Below is a small trained network, with its code and all its weights. Each question gives an input and a target symbol and asks what happens when units are switched off, that is, made to give their printed mean instead of their output.

import numpy as np


def w(rows, s, z=0):
    codes = np.array(rows[::2]) - 128.0
    scale = np.full(codes.shape[1], s)
    scale[-1] = z or s
    return codes * scale


def norm(h):
    return h / np.sqrt((h * h).mean(-1, keepdims=True) + 1e-5)


def softmax(a):
    e = np.exp(a - a.max(-1, keepdims=True))
    return e / e.sum(-1, keepdims=True)


def log_softmax(a):
    a = a - a.max(-1, keepdims=True)
    return a - np.log(np.exp(a).sum(-1, keepdims=True))


def net(x, mask):
    ids = ['ΓΣδεζλμπτψ'.index(c) for c in x.split()]
    T = len(ids)
    res = E[ids] + P[:T]
    u = 0
    for l in range(2):
        r = norm(res)
        for j in range(3):
            rows = slice(3 * j, 3 * j + 3)
            q, k, v = (r @ M[l][rows].T for M in (Q, K, V))
            z = softmax(np.where(np.tri(T) > 0, q @ k.T / 3**0.5, -1e9)) @ v
            o = O[l][rows]
            res = res + np.where(mask[u + j], z, o[:, -1]) @ o[:, :-1]
        u += 3
    return log_softmax(norm(res)[-1] @ U[:, :-1].T + U[:, -1])


Q, K, V, O = {}, {}, {}, {}
E = w([
[206,122,158,164,87,122,77],'Γ',
[181,154,236,68,146,135,97],'Σ',
[157,159,230,129,115,182,138],'δ',
[148,101,155,242,232,4,254],'ε',
[211,101,181,154,77,171,128],'ζ',
[143,150,179,174,96,141,91],'λ',
[170,152,179,122,127,74,38],'μ',
[201,176,199,141,125,164,110],'π',
[178,95,227,90,94,165,134],'τ',
[142,82,186,127,98,91,63],'ψ',
],0.0073)
P = w([
[51,133,60,123,142,120,159],'0',
[189,92,122,154,149,224,37],'1',
[142,106,169,198,110,139,94],'2',
[161,100,174,187,114,174,72],'3',
[135,97,82,94,115,140,168],'4',
[152,148,143,142,63,119,158],'5',
[164,134,99,64,55,121,173],'6',
[167,110,201,173,91,181,62],'7',
[149,166,197,132,3,125,91],'8',
[122,136,140,116,63,87,184],'9',
[145,103,108,78,72,113,183],'10',
[166,158,140,73,25,131,163],'11',
[136,154,197,112,17,137,118],'12',
],0.0067)
Q[0] = w([
[235,116,160,118,59,83,176],'L0H0',
[210,99,180,102,102,79,173],'L0H0',
[138,93,112,171,175,137,110],'L0H0',
[166,59,127,224,225,48,254],'L0H1',
[144,139,81,174,49,161,126],'L0H1',
[63,106,163,158,97,97,89],'L0H1',
[195,108,135,109,105,70,171],'L0H2',
[63,146,142,101,92,175,105],'L0H2',
[53,130,127,103,124,166,39],'L0H2',
],0.0074)
K[0] = w([
[111,62,143,175,253,100,160],'L0H0',
[178,68,110,165,240,110,160],'L0H0',
[155,101,109,67,122,102,95],'L0H0',
[15,153,33,137,152,181,126],'L0H1',
[185,80,159,176,122,188,96],'L0H1',
[120,90,59,190,95,63,190],'L0H1',
[203,132,215,159,97,163,81],'L0H2',
[85,139,106,69,73,104,156],'L0H2',
[73,183,36,82,120,128,214],'L0H2',
],0.0073)
V[0] = w([
[94,30,125,122,201,92,184],'L0H0',
[112,131,176,142,237,106,132],'L0H0',
[95,144,128,28,20,206,25],'L0H0',
[69,61,117,43,78,183,152],'L0H1',
[108,132,98,156,3,25,107],'L0H1',
[135,66,62,180,204,172,145],'L0H1',
[123,145,66,84,126,166,212],'L0H2',
[165,138,33,48,147,223,95],'L0H2',
[106,173,58,66,40,65,151],'L0H2',
],0.0039)
O[0] = w([
[113,203,197,123,97,141,120,152],'L0H0',
[123,103,179,102,7,126,159,201],'L0H0',
[81,150,3,83,216,208,145,12],'L0H0',
[119,39,146,146,103,76,137,119],'L0H1',
[217,122,101,141,96,171,174,84],'L0H1',
[112,126,151,39,103,170,177,26],'L0H1',
[206,111,157,175,149,190,135,22],'L0H2',
[237,114,116,62,117,145,113,92],'L0H2',
[191,78,203,178,158,170,43,4],'L0H2',
],0.0044,0.0036)
Q[1] = w([
[122,161,99,106,116,177,86],'L1H0',
[161,167,137,119,64,89,146],'L1H0',
[79,131,67,71,119,115,145],'L1H0',
[172,95,152,156,134,105,93],'L1H1',
[75,150,84,134,145,144,121],'L1H1',
[127,111,93,86,131,201,98],'L1H1',
[87,99,55,76,171,211,107],'L1H2',
[89,63,5,100,228,212,73],'L1H2',
[87,175,25,50,125,77,222],'L1H2',
],0.014)
K[1] = w([
[165,151,111,123,77,146,124],'L1H0',
[96,137,162,147,96,112,115],'L1H0',
[207,115,162,136,118,182,56],'L1H0',
[99,124,101,138,159,126,183],'L1H1',
[141,129,146,97,101,141,86],'L1H1',
[123,143,129,95,72,111,102],'L1H1',
[114,117,68,111,162,190,80],'L1H2',
[87,111,62,78,163,217,91],'L1H2',
[185,113,211,150,88,198,4],'L1H2',
],0.016)
V[1] = w([
[177,79,130,46,158,91,69],'L1H0',
[246,235,136,59,101,177,142],'L1H0',
[161,23,131,77,110,71,145],'L1H0',
[199,159,136,186,188,144,145],'L1H1',
[133,95,120,92,142,200,67],'L1H1',
[51,127,72,135,145,132,110],'L1H1',
[81,62,120,194,131,192,224],'L1H2',
[44,162,223,72,187,129,131],'L1H2',
[143,124,206,35,31,172,148],'L1H2',
],0.011)
O[1] = w([
[185,114,146,185,133,144,93,101],'L1H0',
[113,140,112,161,155,246,147,20],'L1H0',
[206,96,87,155,82,126,113,169],'L1H0',
[86,128,116,145,28,101,86,111],'L1H1',
[168,87,160,74,103,139,117,76],'L1H1',
[141,122,168,144,101,181,170,110],'L1H1',
[111,73,64,66,182,222,108,145],'L1H2',
[83,64,202,163,124,156,69,253],'L1H2',
[79,107,111,71,4,53,71,172],'L1H2',
],0.014,0.0046)
U = w([
[159,214,75,163,128,154,168,208],'Γ',
[117,98,202,191,87,130,96,149],'Σ',
[5,85,112,109,154,152,91,136],'δ',
[134,116,93,116,139,69,115,16],'ε',
[140,144,27,89,99,162,127,253],'ζ',
[100,153,163,63,164,132,196,135],'λ',
[159,189,160,240,164,99,160,84],'μ',
[85,168,165,142,91,212,192,156],'π',
[142,31,78,91,80,122,60,62],'τ',
[234,95,143,122,131,103,160,105],'ψ',
],0.015,0.0039)

Each question gives the input, a string of symbols that net reads in full, and the target symbol t.
The units are the heads (3 rows each of Q, K, V and O). Each row of codes is followed by its name. A weight is (code - 128) times the scale printed after its matrix; where a second scale follows, it is the last column's (O and U).
mask holds one flag per head, layer by layer. A switched-off head (its flag False) gives its mean, the last column of its rows in O, instead of its output. The means were averaged over made-up inputs and are rounded, as every weight is.
A unit's drop is (log p(t) with every unit on - log p(t) with that unit switched off) / (log p(t) with every unit on - log p(t) with every unit switched off).
The circuit of an input: a set's keep is (log p(t) with only the set's units on - log p(t) with every unit switched off) / (log p(t) with every unit on - log p(t) with every unit switched off). Starting from all 6 units, units are removed one at a time, each time the one whose removal leaves the highest keep (on an exact tie, the one counted first), for as long as the keep stays at least 0.8.
units of the circuit, in order: the units of the circuit, biggest drop first
unit that matters most: the unit with the biggest drop
which heads matter: for each layer, one digit per head in row order, 1 if its drop is at least 0.15 and else 0, layers parted by /
input τ μ τ τ τ Γ ζ Σ, target τ: unit that matters most	L1H2
input Σ ζ ζ Σ μ τ, target ζ: units of the circuit, in order	L1H2; L0H0; L0H2
input Σ τ τ Γ τ ζ Σ δ, target τ: which heads matter	001 / 001
input ε Σ Σ Σ τ Σ Σ ε δ δ Σ π ψ, target δ: units of the circuit, in order	L1H2; L0H1
input Γ Σ Σ, target Γ: which heads matter	110 / 001
input Σ Γ λ δ Σ Σ Σ τ Σ τ Σ Σ τ, target τ: units of the circuit, in order	L1H2; L0H0; L0H1
input Γ τ μ τ Σ δ ζ μ ζ Σ π, target μ: units of the circuit, in order	L1H2; L0H2; L0H0; L0H1
input λ ε π ζ ζ Σ Σ Σ π, target π: which heads matter	111 / 011
input ζ Σ Σ Σ τ τ Σ Σ μ, target τ: which heads matter	000 / 001
input Σ π Σ Σ Σ δ Σ Σ Σ, target δ: which heads matter	100 / 101
input δ Σ Σ, target δ: which heads matter	000 / 001
input ζ Σ Σ π τ Σ ζ, target π: units of the circuit, in order	L1H0; L0H0
input τ Σ τ μ δ Σ π ε Σ δ λ Σ Σ, target ψ: units of the circuit, in order	L0H1; L1H2; L1H0
input ε Σ τ, target δ: which heads matter	010 / 011
input Σ ε Σ τ ψ, target μ: which heads matter	110 / 011
input τ τ δ, target τ: unit that matters most	L0H1
input μ Γ Σ Σ Σ ζ τ Σ Σ, target ζ: units of the circuit, in order	L1H2; L0H0
input Σ τ μ Σ Γ Σ Σ, target Σ: units of the circuit, in order	L1H2; L0H0; L1H0
input Γ τ ζ Σ Σ ζ τ ε τ ζ μ ψ ζ, target ζ: units of the circuit, in order	L0H1; L1H2
input δ Σ ζ δ δ Σ τ, target δ: which heads matter	101 / 100
input Σ Σ Σ μ Σ λ ζ ζ ε Σ, target μ: units of the circuit, in order	L1H1; L1H2
input τ τ π π ζ Σ Σ π τ Σ τ, target π: units of the circuit, in order	L1H0
